Below is a small trained network, with its code and all its weights. Each question gives an input and a target symbol and asks what happens when units are switched off, that is, made to give their printed mean instead of their output.

import numpy as np


def w(rows, s, z=0):
    codes = np.array(rows[::2]) - 128.0
    scale = np.full(codes.shape[1], s)
    scale[-1] = z or s
    return codes * scale


def norm(h):
    return h / np.sqrt((h * h).mean(-1, keepdims=True) + 1e-5)


def f(y):
    return np.maximum(y, 0)


def softmax(a):
    e = np.exp(a - a.max(-1, keepdims=True))
    return e / e.sum(-1, keepdims=True)


def log_softmax(a):
    a = a - a.max(-1, keepdims=True)
    return a - np.log(np.exp(a).sum(-1, keepdims=True))


def net(x, mask):
    ids = ['Ξαδημτ'.index(c) for c in x.split()]
    T = len(ids)
    res = E[ids] + P[:T]
    u = 0
    for l in range(2):
        r = norm(res)
        for j in range(3):
            rows = slice(2 * j, 2 * j + 2)
            q, k, v = (r @ M[l][rows].T for M in (Q, K, V))
            z = softmax(np.where(np.tri(T) > 0, q @ k.T / 2**0.5, -1e9)) @ v
            o = O[l][rows]
            res = res + np.where(mask[u + j], z, o[:, -1]) @ o[:, :-1]
        u += 3
        y = f(norm(res) @ A[l][:, :-1].T + A[l][:, -1])
        res = res + np.where(mask[u : u + 8], y, B[l][:, -1]) @ B[l][:, :-1]
        u += 8
    return log_softmax(norm(res)[-1] @ U[:, :-1].T + U[:, -1])


Q, K, V, O, A, B = {}, {}, {}, {}, {}, {}
E = w([
[184,80,114],'Ξ',
[211,80,182],'α',
[121,141,79],'δ',
[111,104,61],'η',
[3,154,186],'μ',
[169,173,181],'τ',
],0.00048)
P = w([
[251,149,131],'0',
[166,91,138],'1',
[146,104,147],'2',
[137,118,137],'3',
[139,120,127],'4',
[136,123,126],'5',
[129,122,126],'6',
[127,123,129],'7',
[125,117,129],'8',
[126,122,127],'9',
[120,123,126],'10',
[119,114,127],'11',
],0.00027)
Q[0] = w([
[110,110,237],'0.h0',
[106,114,234],'0.h0',
[209,108,50],'0.h1',
[46,148,206],'0.h1',
[60,5,115],'0.h2',
[59,8,118],'0.h2',
],0.003)
K[0] = w([
[63,213,196],'0.h0',
[61,209,199],'0.h0',
[45,167,188],'0.h1',
[211,89,68],'0.h1',
[167,248,217],'0.h2',
[177,253,222],'0.h2',
],0.0042)
V[0] = w([
[178,72,17],'0.h0',
[128,128,128],'0.h0',
[185,63,29],'0.h1',
[94,175,181],'0.h1',
[99,7,70],'0.h2',
[161,210,196],'0.h2',
],0.0013)
O[0] = w([
[3,164,179,255],'0.h0',
[128,128,128,128],'0.h0',
[229,165,43,250],'0.h1',
[71,91,173,55],'0.h1',
[177,24,158,172],'0.h2',
[108,230,112,96],'0.h2',
],0.0012,0.00059)
A[0] = w([
[122,203,228,150],'0.n0',
[147,161,104,251],'0.n1',
[6,104,79,173],'0.n2',
[168,54,185,132],'0.n3',
[173,47,185,142],'0.n4',
[124,50,141,86],'0.n5',
[138,48,147,88],'0.n6',
[140,173,194,138],'0.n7',
],0.0011,0.0013)
B[0] = w([
[130,3,81,167],'0.n0',
[21,51,155,247],'0.n1',
[49,8,164,211],'0.n2',
[42,206,110,165],'0.n3',
[26,204,124,172],'0.n4',
[2,231,108,132],'0.n5',
[32,226,84,136],'0.n6',
[107,44,122,154],'0.n7',
],0.00083,0.0014)
Q[1] = w([
[157,64,239],'1.h0',
[99,194,13],'1.h0',
[104,203,3],'1.h1',
[152,53,254],'1.h1',
[130,97,192],'1.h2',
[126,159,63],'1.h2',
],0.0045)
K[1] = w([
[255,95,161],'1.h0',
[1,162,97],'1.h0',
[41,4,163],'1.h1',
[215,251,93],'1.h1',
[139,30,145],'1.h2',
[117,227,111],'1.h2',
],0.0052)
V[1] = w([
[127,129,128],'1.h0',
[146,184,50],'1.h0',
[113,93,244],'1.h1',
[177,250,167],'1.h1',
[153,133,69],'1.h2',
[75,166,124],'1.h2',
],0.0013)
O[1] = w([
[128,128,127,127],'1.h0',
[184,27,142,67],'1.h0',
[200,37,64,134],'1.h1',
[11,63,137,2],'1.h1',
[84,83,125,113],'1.h2',
[172,112,46,118],'1.h2',
],0.0011,0.00091)
A[1] = w([
[160,84,51,170],'1.n0',
[51,178,43,114],'1.n1',
[94,86,220,159],'1.n2',
[254,109,101,59],'1.n3',
[200,88,50,126],'1.n4',
[169,39,129,176],'1.n5',
[61,164,40,119],'1.n6',
[100,253,57,2],'1.n7',
],0.0012,0.00065)
B[1] = w([
[108,161,129,239],'1.n0',
[146,143,186,250],'1.n1',
[153,102,89,252],'1.n2',
[55,127,95,169],'1.n3',
[133,173,87,200],'1.n4',
[145,149,91,215],'1.n5',
[133,151,169,253],'1.n6',
[253,122,130,149],'1.n7',
],0.0023,0.0006)
U = w([
[216,60,168,4],'Ξ',
[229,68,60,2],'α',
[43,175,237,114],'δ',
[243,221,222,210],'η',
[111,230,2,173],'μ',
[59,1,105,184],'τ',
],0.0075,0.0021)

Each question gives the input, a string of symbols that net reads in full, and the target symbol t.
The units are the heads (2 rows each of Q, K, V and O) and the neurons (one row each of A and B). Each row of codes is followed by its name. A weight is (code - 128) times the scale printed after its matrix; where a second scale follows, it is the last column's (O, A, B and U).
mask holds one flag per unit, layer by layer, with each layer's heads first. A switched-off unit (its flag False) gives its mean, the last column of its rows in O or B, instead of its output. The means were averaged over made-up inputs and are rounded, as every weight is.
A unit's drop is (log p(t) with every unit on - log p(t) with that unit switched off) / (log p(t) with every unit on - log p(t) with every unit switched off).
The circuit of an input: a set's keep is (log p(t) with only the set's units on - log p(t) with every unit switched off) / (log p(t) with every unit on - log p(t) with every unit switched off). Starting from the 12 units with the biggest drops (on a tie, the unit counted first), units are removed one at a time, each time the one whose removal leaves the highest keep (on an exact tie, the one counted first), for as long as the keep stays at least 0.8.
circuit, biggest first: the units of the circuit, biggest drop first
unit that matters most: the unit with the biggest drop
k most important neurons: the k neurons with the biggest drops, biggest first
top k neurons in layer l: the k neurons of layer l with the biggest drops, biggest first
which heads matter: for each layer, one digit per head in row order, 1 if its drop is at least 0.15 and else 0, layers parted by /
input δ δ η μ τ δ, target δ: unit that matters most => 0.n0
input η μ τ α η μ η η Ξ, target η: which heads matter => 010 / 000
input μ η μ δ, target τ: circuit, biggest first => [0.h1; 0.n2]
input η δ η τ η, target δ: circuit, biggest first => [0.h0; 1.n1; 1.n6]
input δ Ξ α α τ μ τ, target δ: circuit, biggest first => [1.h1; 0.h1; 0.n0]
input η δ μ δ, target τ: circuit, biggest first => [0.n2; 0.h0; 0.h2]
input δ δ μ δ δ μ α, target δ: 2 most important neurons => [0.n2; 0.n4]
input τ τ α τ, target τ: which heads matter => 101 / 010
input τ α δ Ξ τ η Ξ δ δ, target η: circuit, biggest first => [1.n1; 1.n6]
input τ α Ξ, target μ: which heads matter => 000 / 000
input μ μ τ η δ, target δ: top 4 neurons in layer 0 => [0.n0; 0.n7; 0.n2; 0.n1]
input μ δ η η η Ξ Ξ η δ α, target μ: which heads matter => 010 / 010
input Ξ α τ μ η η Ξ μ η τ, target Ξ: top 2 neurons in layer 1 => [1.n2; 1.n4]
input μ τ τ τ Ξ Ξ τ η Ξ μ τ, target μ: 2 most important neurons => [1.n3; 0.n0]
input τ μ η η τ η, target δ: unit that matters most => 0.h2
input α τ μ η Ξ τ α, target α: 2 most important neurons => [0.n4; 0.n0]
input τ μ δ η η α, target τ: which heads matter => 001 / 010
input μ α τ Ξ α τ τ η α τ Ξ, target η: 2 most important neurons => [0.n0; 1.n7]
input τ α δ Ξ δ Ξ α μ μ μ, target τ: top 2 neurons in layer 0 => [0.n2; 0.n0]
input α η Ξ, target μ: which heads matter => 010 / 000
